Here is a tiny trained network, its code and every weight. The questions are about switching its units off for an input and a target symbol, where a switched-off unit gives its printed mean instead of its output.

import numpy as np


def w(rows, s, z=0):
    codes = np.array(rows[::2]) - 128.0
    scale = np.full(codes.shape[1], s)
    scale[-1] = z or s
    return codes * scale


def f(y):
    return np.maximum(y, 0)


def softmax(a):
    e = np.exp(a - a.max(-1, keepdims=True))
    return e / e.sum(-1, keepdims=True)


def log_softmax(a):
    a = a - a.max(-1, keepdims=True)
    return a - np.log(np.exp(a).sum(-1, keepdims=True))


def net(x, mask):
    ids = ['εηθμξπσφψω'.index(c) for c in x.split()]
    T = len(ids)
    res = E[ids] + P[:T]
    q, k, v = (res @ M[0].T for M in (Q, K, V))
    z = softmax(np.where(np.tri(T) > 0, q @ k.T / 2**0.5, -1e9)) @ v
    res = res + np.where(mask[0], z, O[0][:, -1]) @ O[0][:, :-1]
    y = f(res @ A[0][:, :-1].T + A[0][:, -1])
    res = res + np.where(mask[1:13], y, B[0][:, -1]) @ B[0][:, :-1]
    return log_softmax(res[-1] @ U[:, :-1].T + U[:, -1])


Q, K, V, O, A, B = {}, {}, {}, {}, {}, {}
E = w([
[149,109,17,36,142],'ε',
[84,95,234,87,85],'η',
[254,162,171,129,91],'θ',
[197,210,187,99,250],'μ',
[30,52,194,106,148],'ξ',
[144,170,145,203,95],'π',
[86,169,179,129,121],'σ',
[145,178,59,209,81],'φ',
[62,195,93,139,82],'ψ',
[37,162,194,208,114],'ω',
],0.019)
P = w([
[100,38,225,232,204],'0',
[110,74,223,208,172],'1',
[129,110,209,183,140],'2',
[148,143,206,163,114],'3',
[162,164,200,143,83],'4',
[173,183,183,125,65],'5',
[178,225,175,116,58],'6',
[190,228,162,91,37],'7',
[206,234,147,81,19],'8',
[216,248,127,69,4],'9',
[226,254,123,49,10],'10',
],0.0071)
Q[0] = w([
[90,41,81,117,255],'H0',
[86,45,79,98,178],'H0',
],0.016)
K[0] = w([
[44,99,147,220,139],'H0',
[8,60,155,239,99],'H0',
],0.012)
V[0] = w([
[187,103,198,182,46],'H0',
[2,148,87,116,7],'H0',
],0.0085)
O[0] = w([
[164,16,218,245,37,178],'H0',
[67,64,162,183,210,12],'H0',
],0.012,0.011)
A[0] = w([
[126,33,195,86,200,152],'N0',
[168,154,108,102,179,115],'N1',
[71,229,100,114,127,251],'N2',
[155,76,194,209,148,255],'N3',
[164,79,134,109,99,153],'N4',
[36,87,58,197,131,127],'N5',
[11,195,119,158,62,85],'N6',
[29,74,159,48,110,1],'N7',
[163,79,20,122,96,138],'N8',
[130,76,108,141,73,64],'N9',
[203,128,106,190,195,74],'N10',
[221,189,122,137,150,112],'N11',
],0.011,0.007)
B[0] = w([
[89,180,195,64,102,166],'N0',
[134,55,154,194,63,159],'N1',
[15,126,67,200,183,224],'N2',
[195,178,100,129,215,249],'N3',
[75,111,136,189,86,180],'N4',
[150,11,34,205,76,152],'N5',
[219,2,210,37,132,179],'N6',
[77,148,117,220,93,144],'N7',
[125,133,200,123,183,156],'N8',
[75,180,171,135,126,171],'N9',
[144,125,57,98,50,133],'N10',
[74,55,152,41,125,219],'N11',
],0.0083,0.022)
U = w([
[47,179,100,244,144,159],'ε',
[101,170,237,143,169,2],'η',
[172,140,163,188,65,128],'θ',
[116,79,94,133,36,147],'μ',
[160,132,104,163,127,118],'ξ',
[194,251,54,175,171,239],'π',
[237,254,126,47,242,253],'σ',
[179,134,15,203,85,201],'φ',
[123,4,106,219,79,2],'ψ',
[186,43,159,158,181,40],'ω',
],0.008,0.0098)

Each question gives the input, a string of symbols that net reads in full, and the target symbol t.
The units are the heads (2 rows each of Q, K, V and O) and the neurons (one row each of A and B). Each row of codes is followed by its name. A weight is (code - 128) times the scale printed after its matrix; where a second scale follows, it is the last column's (O, A, B and U).
mask holds one flag per unit, heads first, then neurons. A switched-off unit (its flag False) gives its mean, the last column of its rows in O or B, instead of its output. The means were averaged over made-up inputs and are rounded, as every weight is.
A unit's drop is (log p(t) with every unit on - log p(t) with that unit switched off) / (log p(t) with every unit on - log p(t) with every unit switched off).
The circuit of an input: a set's keep is (log p(t) with only the set's units on - log p(t) with every unit switched off) / (log p(t) with every unit on - log p(t) with every unit switched off). Starting from the 12 units with the biggest drops (on a tie, the unit counted first), units are removed one at a time, each time the one whose removal leaves the highest keep (on an exact tie, the one counted first), for as long as the keep stays at least 0.8.
units of the circuit, in order: the units of the circuit, biggest drop first
most important unit: the unit with the biggest drop
top k neurons: the k neurons with the biggest drops, biggest first
drop of u: that unit's drop, to one decimal
input η σ η θ θ ω η σ, target θ: units of the circuit, in order -> [H0; N2]
input ξ σ ε η σ φ η, target ε: units of the circuit, in order -> [H0; N2]
input π ε σ η σ σ, target ε: units of the circuit, in order -> [N2; H0]
input σ μ φ μ η φ, target μ: units of the circuit, in order -> [N3; N11; H0]
input ε ω ω μ ε ω φ, target ε: units of the circuit, in order -> [N2; H0]
input ε η σ θ σ ω η ε σ, target ε: units of the circuit, in order -> [H0; N2]
input μ σ π θ π σ μ η σ ω, target μ: units of the circuit, in order -> [N3; H0]
input ε ψ ε σ φ ω μ, target μ: most important unit -> N11
input ξ ψ ω σ ω, target ω: units of the circuit, in order -> [H0; N6; N3]
input μ π ε φ θ η, target θ: units of the circuit, in order -> [N2; H0; N11]
input ω ω η η ξ, target ε: units of the circuit, in order -> [N6; N11]
input φ φ σ φ ω π π, target π: units of the circuit, in order -> [N3; H0; N11; N1]
input ω μ ψ η, target μ: units of the circuit, in order -> [H0; N3]
input μ σ μ σ π ω η, target μ: top neuron -> [N3]
input μ ξ ω π, target μ: units of the circuit, in order -> [H0; N3; N11]
input σ μ η φ ω θ π σ, target θ: top 2 neurons -> [N2; N4]
input φ θ ψ ω μ ψ θ η μ, target μ: top 3 neurons -> [N11; N3; N1]
input μ μ σ η ψ ω ψ, target μ: units of the circuit, in order -> [N3; H0; N11]
input ψ μ ξ, target ε: units of the circuit, in order -> [N7; H0]
input φ ξ η ψ, target ψ: drop of N5 -> 1.0
input ψ μ ω, target μ: drop of N6 -> 0.4
input σ ω θ η μ θ φ π φ, target θ: drop of H0 -> 0.7
input ω ω ε π θ, target θ: drop of N2 -> 0.2
